Below are the code and all the weights of a small trained network. Each question names an input and a class and asks about switching units off, where a switched-off unit gives its printed mean instead of its output.

import numpy as np


def w(rows, s, z=0):
    codes = np.array(rows[::2]) - 128.0
    scale = np.full(codes.shape[1], s)
    scale[-1] = z or s
    return codes * scale


def norm(h):
    return h / np.sqrt((h * h).mean(-1, keepdims=True) + 1e-5)


def f(y):
    return y / 2 * (1 + np.tanh(0.7978845608 * (y + 0.044715 * y**3)))


def log_softmax(a):
    a = a - a.max(-1, keepdims=True)
    return a - np.log(np.exp(a).sum(-1, keepdims=True))


def net(x, mask):
    res = np.array(x, float).reshape(1, 3) / 4 @ E
    u = 0
    for l in range(4):
        y = f(norm(res) @ A[l][:, :-1].T + A[l][:, -1])
        res = res + np.where(mask[u : u + 3], y, B[l][:, -1]) @ B[l][:, :-1]
        u += 3
    return log_softmax(norm(res)[-1] @ U[:, :-1].T + U[:, -1])


A, B = {}, {}
E = w([
[155,110,86,77,154,159,173,122,188,122,89],'x0',
[248,112,100,182,110,155,117,121,157,103,127],'x1',
[139,136,73,153,97,146,110,180,153,174,204],'x2',
],0.013)
A[0] = w([
[24,156,94,52,86,105,111,178,148,198,253,22],'L0N0',
[6,111,137,39,104,150,153,183,184,201,97,86],'L0N1',
[71,155,67,93,133,143,184,169,222,178,150,1],'L0N2',
],0.0064,0.0032)
B[0] = w([
[35,68,127,152,139,156,121,105,60,179,111,254],'L0N0',
[160,133,116,77,111,113,104,95,100,111,182,246],'L0N1',
[189,95,60,108,207,82,5,156,135,133,165,186],'L0N2',
],0.019,0.0069)
A[1] = w([
[108,149,65,174,4,130,167,108,118,207,255,4],'L1N0',
[31,185,168,146,145,69,174,185,177,163,101,115],'L1N1',
[54,128,155,119,102,79,140,111,66,154,189,177],'L1N2',
],0.0097,0.0026)
B[1] = w([
[251,47,225,112,84,223,181,160,68,168,181,190],'L1N0',
[32,108,74,41,14,146,105,185,70,196,123,140],'L1N1',
[139,165,173,142,92,124,124,156,187,108,31,254],'L1N2',
],0.012,0.0094)
A[2] = w([
[93,171,111,3,161,75,148,61,124,75,213,34],'L2N0',
[176,123,235,252,119,47,57,80,3,103,153,159],'L2N1',
[97,164,54,145,66,143,156,242,234,186,235,7],'L2N2',
],0.012,0.0018)
B[2] = w([
[170,83,176,83,131,123,247,71,151,97,177,193],'L2N0',
[86,178,80,157,140,94,135,169,207,99,194,254],'L2N1',
[96,224,99,14,39,82,77,189,99,106,117,150],'L2N2',
],0.013,0.012)
A[3] = w([
[99,232,153,25,35,108,72,146,164,87,84,3],'L3N0',
[199,112,71,35,101,167,60,167,120,183,141,97],'L3N1',
[167,122,81,148,215,152,101,74,172,133,1,19],'L3N2',
],0.011,0.0017)
B[3] = w([
[195,186,40,75,79,150,142,117,107,103,14,253],'L3N0',
[165,186,168,120,144,128,145,117,38,101,8,251],'L3N1',
[78,125,108,232,166,176,146,63,183,238,77,206],'L3N2',
],0.011,0.0071)
U = w([
[158,211,118,76,56,139,136,143,97,94,8,252],'0',
[140,202,95,159,152,93,117,152,212,69,173,180],'1',
[148,96,166,40,125,113,218,17,168,82,142,23],'2',
[165,117,111,194,207,168,162,32,180,160,66,105],'3',
[33,89,155,169,89,156,89,166,67,177,157,66],'4',
[232,137,150,186,101,194,135,201,93,144,186,6],'5',
[170,81,110,74,225,114,76,87,33,143,139,185],'6',
],0.013,0.0019)

Each question gives the input, the list of numbers given to net, and the class t.
The units are the neurons (one row each of A and B). Each row of codes is followed by its name. A weight is (code - 128) times the scale printed after its matrix; where a second scale follows, it is the last column's (A, B and U).
mask holds one flag per neuron, layer by layer. A switched-off neuron (its flag False) gives its mean, the last column of its row in B, instead of its output. The means were averaged over made-up inputs and are rounded, as every weight is.
A unit's drop is (log p(t) with every unit on - log p(t) with that unit switched off) / (log p(t) with every unit on - log p(t) with every unit switched off).
The circuit of an input: a set's keep is (log p(t) with only the set's units on - log p(t) with every unit switched off) / (log p(t) with every unit on - log p(t) with every unit switched off). Starting from all 12 units, units are removed one at a time, each time the one whose removal leaves the highest keep (on an exact tie, the one counted first), for as long as the keep stays at least 0.8.
circuit, biggest first: the units of the circuit, biggest drop first
most important unit: the unit with the biggest drop
k most important neurons: the k neurons with the biggest drops, biggest first
drop of u: that unit's drop, to one decimal
input [-8,3,-6], class 1: most important unit => L2N1
input [2,4,-1], class 3: 2 most important neurons => L0N1, L2N1
input [1,3,8], class 0: 2 most important neurons => L3N1, L2N2
input [1,-2,-7], class 2: 3 most important neurons => L0N0, L1N2, L2N0
input [6,-1,-6], class 2: 2 most important neurons => L1N2, L2N0
input [2,1,0], class 3: 3 most important neurons => L1N1, L0N1, L2N1
input [8,-6,1], class 6: 2 most important neurons => L0N2, L2N1
input [2,-7,5], class 6: 2 most important neurons => L0N2, L0N1
input [1,4,8], class 0: 3 most important neurons => L2N2, L3N1, L0N0
input [7,0,-6], class 2: 2 most important neurons => L1N2, L0N0
input [2,-2,8], class 6: 2 most important neurons => L0N2, L0N0
input [5,-8,0], class 2: 2 most important neurons => L2N0, L0N1
input [1,8,7], class 0: 4 most important neurons => L0N0, L2N2, L3N1, L0N1
input [-6,2,1], class 5: circuit, biggest first => L1N0
input [4,-7,-7], class 2: 2 most important neurons => L2N0, L0N1
input [2,-4,5], class 6: 2 most important neurons => L0N2, L0N1
input [-6,8,0], class 1: drop of L2N1 => 1.1
input [8,-2,-2], class 2: drop of L2N0 => 1.6
input [-3,7,-6], class 1: drop of L2N1 => 0.3
input [-5,0,3], class 4: circuit, biggest first => L0N0
input [-3,7,-7], class 1: drop of L2N1 => 0.5
